Below are the code and all the weights of a small trained network. Each question names an input and a target symbol and asks about switching units off, where a switched-off unit gives its printed mean instead of its output.

import numpy as np


def w(rows, s, z=0):
    codes = np.array(rows[::2]) - 128.0
    scale = np.full(codes.shape[1], s)
    scale[-1] = z or s
    return codes * scale


def f(y):
    return y / 2 * (1 + np.tanh(0.7978845608 * (y + 0.044715 * y**3)))


def softmax(a):
    e = np.exp(a - a.max(-1, keepdims=True))
    return e / e.sum(-1, keepdims=True)


def log_softmax(a):
    a = a - a.max(-1, keepdims=True)
    return a - np.log(np.exp(a).sum(-1, keepdims=True))


def net(x, mask):
    ids = ['ΔΞΦΨαεηθλσ'.index(c) for c in x.split()]
    T = len(ids)
    res = E[ids] + P[:T]
    u = 0
    for l in range(2):
        r = res
        for j in range(2):
            rows = slice(2 * j, 2 * j + 2)
            q, k, v = (r @ M[l][rows].T for M in (Q, K, V))
            z = softmax(np.where(np.tri(T) > 0, q @ k.T / 2**0.5, -1e9)) @ v
            o = O[l][rows]
            res = res + np.where(mask[u + j], z, o[:, -1]) @ o[:, :-1]
        u += 2
        y = f(res @ A[l][:, :-1].T + A[l][:, -1])
        res = res + np.where(mask[u : u + 8], y, B[l][:, -1]) @ B[l][:, :-1]
        u += 8
    return log_softmax(res[-1] @ U[:, :-1].T + U[:, -1])


Q, K, V, O, A, B = {}, {}, {}, {}, {}, {}
E = w([
[178,128,35,68,117,151,143,103,74],'Δ',
[77,204,72,103,149,111,153,161,210],'Ξ',
[163,51,190,162,120,73,107,140,61],'Φ',
[206,143,73,122,125,25,204,128,142],'Ψ',
[84,108,151,158,127,255,65,198,149],'α',
[130,80,70,128,140,139,61,226,32],'ε',
[169,199,137,203,80,127,161,186,82],'η',
[18,102,123,60,135,121,141,136,64],'θ',
[12,73,143,138,148,99,108,154,178],'λ',
[134,100,215,57,79,109,187,113,165],'σ',
],0.0089)
P = w([
[136,134,98,113,24,134,56,69,90],'0',
[117,156,172,14,180,158,125,154,130],'1',
[101,47,107,212,87,45,79,179,201],'2',
[118,160,166,45,193,166,165,153,115],'3',
[107,56,102,189,91,56,84,185,184],'4',
[122,154,161,59,199,172,191,155,110],'5',
[104,58,112,186,82,60,90,185,182],'6',
[122,150,150,77,208,174,224,158,105],'7',
[93,63,103,180,81,54,102,185,196],'8',
[127,141,152,85,216,179,255,176,105],'9',
[109,61,108,182,84,43,104,201,190],'10',
],0.0095)
Q[0] = w([
[193,53,47,131,112,120,91,181,52],'L0H0',
[61,129,255,161,146,144,163,118,165],'L0H0',
[142,235,206,81,167,228,149,224,93],'L0H1',
[189,224,205,48,164,220,127,77,50],'L0H1',
],0.0074)
K[0] = w([
[124,155,116,91,201,155,143,215,120],'L0H0',
[110,141,77,188,71,113,56,92,167],'L0H0',
[159,130,156,135,192,155,230,255,122],'L0H1',
[126,95,249,65,207,125,205,168,108],'L0H1',
],0.0076)
V[0] = w([
[58,134,83,143,145,161,71,124,130],'L0H0',
[115,169,187,6,229,122,153,237,160],'L0H0',
[101,2,191,229,108,7,76,205,193],'L0H1',
[78,156,145,80,239,107,207,183,71],'L0H1',
],0.0047)
O[0] = w([
[114,143,155,76,165,151,49,201,107,254],'L0H0',
[72,135,90,82,45,156,217,133,179,201],'L0H0',
[142,3,69,177,168,12,4,52,226,222],'L0H1',
[147,111,77,58,190,163,226,145,108,99],'L0H1',
],0.0058,0.0015)
A[0] = w([
[136,127,137,65,86,119,193,105,10,174],'L0N0',
[253,191,90,88,118,96,120,70,81,189],'L0N1',
[111,158,109,180,78,64,169,100,233,2],'L0N2',
[91,95,128,94,233,167,114,179,219,130],'L0N3',
[79,146,114,28,159,184,164,104,157,13],'L0N4',
[151,153,211,84,146,112,181,91,136,72],'L0N5',
[96,126,222,87,135,218,132,136,121,50],'L0N6',
[90,202,217,153,29,186,173,172,96,182],'L0N7',
],0.0076,0.004)
B[0] = w([
[143,80,45,70,156,82,75,157,170,198],'L0N0',
[211,130,137,120,69,71,137,167,123,137],'L0N1',
[121,58,139,113,118,167,68,145,71,175],'L0N2',
[148,165,151,124,96,111,192,90,46,255],'L0N3',
[144,122,103,170,108,109,124,2,110,186],'L0N4',
[213,62,141,148,190,36,148,123,166,144],'L0N5',
[130,111,129,184,190,167,98,62,155,173],'L0N6',
[174,146,83,107,147,200,84,130,212,188],'L0N7',
],0.0084,0.0058)
Q[1] = w([
[162,130,69,103,119,161,109,127,118],'L1H0',
[70,78,142,198,9,130,73,178,188],'L1H0',
[133,122,102,100,136,68,150,167,140],'L1H1',
[114,74,121,144,53,89,116,185,181],'L1H1',
],0.011)
K[1] = w([
[157,119,55,135,143,173,134,149,110],'L1H0',
[142,185,146,86,59,104,4,103,132],'L1H0',
[80,125,135,94,107,71,98,123,138],'L1H1',
[181,180,164,85,60,116,8,123,115],'L1H1',
],0.011)
V[1] = w([
[65,167,76,49,139,165,140,172,160],'L1H0',
[26,2,118,124,190,125,64,119,80],'L1H0',
[111,110,121,82,147,37,200,75,165],'L1H1',
[162,127,75,72,122,25,129,193,52],'L1H1',
],0.0082)
O[1] = w([
[96,129,127,65,10,205,116,195,55,123],'L1H0',
[36,5,139,138,133,207,153,111,166,168],'L1H0',
[22,173,118,99,121,139,72,77,167,2],'L1H1',
[102,139,126,1,199,132,113,115,93,240],'L1H1',
],0.0084,0.0031)
A[1] = w([
[158,171,143,109,103,115,127,208,50,2],'L1N0',
[88,82,149,106,72,229,61,112,83,127],'L1N1',
[115,76,145,174,50,124,157,144,186,107],'L1N2',
[164,88,108,73,168,163,209,61,123,155],'L1N3',
[126,116,55,99,107,111,155,134,152,67],'L1N4',
[149,130,117,157,218,86,110,76,202,21],'L1N5',
[162,87,151,113,177,108,135,204,103,87],'L1N6',
[76,163,254,140,173,129,163,96,74,91],'L1N7',
],0.0083,0.005)
B[1] = w([
[24,104,153,182,111,147,176,87,255,222],'L1N0',
[108,137,38,163,152,34,232,174,143,248],'L1N1',
[111,240,55,127,173,184,103,72,103,254],'L1N2',
[119,90,186,235,107,94,84,152,112,244],'L1N3',
[143,147,170,164,111,106,99,147,184,154],'L1N4',
[195,135,121,42,21,216,244,58,96,189],'L1N5',
[146,139,190,132,201,202,158,117,134,217],'L1N6',
[114,171,196,144,25,159,140,186,182,176],'L1N7',
],0.007,0.0073)
U = w([
[75,125,75,152,187,124,86,72,201,101],'Δ',
[157,87,130,93,92,152,169,84,144,82],'Ξ',
[145,62,177,98,201,165,86,175,97,176],'Φ',
[119,167,130,71,181,205,116,166,209,96],'Ψ',
[79,118,202,142,2,134,124,138,154,194],'α',
[155,160,128,179,131,180,143,133,64,127],'ε',
[164,156,147,169,175,35,182,157,188,2],'η',
[126,131,91,94,110,129,209,185,68,76],'θ',
[161,96,115,121,49,61,4,131,96,247],'λ',
[116,226,113,93,173,105,127,88,39,172],'σ',
],0.0066,0.0048)

Each question gives the input, a string of symbols that net reads in full, and the target symbol t.
The units are the heads (2 rows each of Q, K, V and O) and the neurons (one row each of A and B). Each row of codes is followed by its name. A weight is (code - 128) times the scale printed after its matrix; where a second scale follows, it is the last column's (O, A, B and U).
mask holds one flag per unit, layer by layer, with each layer's heads first. A switched-off unit (its flag False) gives its mean, the last column of its rows in O or B, instead of its output. The means were averaged over made-up inputs and are rounded, as every weight is.
A unit's drop is (log p(t) with every unit on - log p(t) with that unit switched off) / (log p(t) with every unit on - log p(t) with every unit switched off).
The circuit of an input: a set's keep is (log p(t) with only the set's units on - log p(t) with every unit switched off) / (log p(t) with every unit on - log p(t) with every unit switched off). Starting from the 12 units with the biggest drops (on a tie, the unit counted first), units are removed one at a time, each time the one whose removal leaves the highest keep (on an exact tie, the one counted first), for as long as the keep stays at least 0.8.
circuit, biggest first: the units of the circuit, biggest drop first
most important unit: the unit with the biggest drop
k most important neurons: the k neurons with the biggest drops, biggest first
top k neurons in layer l: the k neurons of layer l with the biggest drops, biggest first
which heads matter: for each layer, one digit per head in row order, 1 if its drop is at least 0.15 and else 0, layers parted by /
input η σ Δ σ α λ ε, target η: top neuron in layer 0	[L0N7]
input λ λ ε ε σ Δ λ ε α η η, target Δ: circuit, biggest first	[L1H0, L0H1]
input Φ ε σ, target Ξ: which heads matter	11 / 10
input α Δ η ε θ λ λ α λ α Ξ, target ε: which heads matter	01 / 01
input λ Δ Ξ Ξ σ, target Δ: circuit, biggest first	[L1H0, L0H1, L1N2]
input Φ α Ξ Δ λ λ λ ε λ, target Ξ: 2 most important neurons	[L1N5, L0N1]
input α θ α Ξ λ λ α α σ, target ε: which heads matter	01 / 01
input Φ λ σ α ε η Δ σ α ε, target θ: circuit, biggest first	[L1H0, L1N1, L0H1]
input λ α λ Ξ λ λ θ σ, target Ξ: 2 most important neurons	[L1N5, L0N5]
input θ λ α, target θ: which heads matter	00 / 10
input η α σ λ α, target η: which heads matter	11 / 11
input η η λ ε λ, target η: 2 most important neurons	[L0N7, L1N0]
input α Ξ λ Φ Ψ α α α θ α, target ε: which heads matter	00 / 01
input ε ε σ Δ α η θ, target Φ: most important unit	L1H1
input η Ψ Φ σ λ Δ, target λ: 2 most important neurons	[L0N4, L0N0]
input Φ Ψ λ ε ε, target Ξ: circuit, biggest first	[L1N5, L1H0, L0H1]
input α Ψ λ θ, target Δ: 2 most important neurons	[L0N4, L0N0]
input ε α α θ λ α Φ Ψ α, target Φ: which heads matter	10 / 01
input Ξ λ Ξ Φ α, target α: top 2 neurons in layer 1	[L1N0, L1N2]
input α ε λ Ψ ε η λ, target ε: which heads matter	01 / 01
input η λ θ ε Φ, target η: most important unit	L1H0
input Ψ λ Φ, target σ: circuit, biggest first	[L0N1, L1H0, L1H1]
input λ σ η Ψ Ξ, target Δ: circuit, biggest first	[L1H0, L0H1]
input Ξ Φ ε Δ θ α η α η η η, target α: which heads matter	01 / 10
input α λ ε λ Ψ λ ε ε η Δ, target λ: 3 most important neurons	[L0N4, L0N0, L1N3]
input σ λ ε θ ε η θ η α, target λ: which heads matter	01 / 10
input Ξ α θ α, target ε: most important unit	L0N6
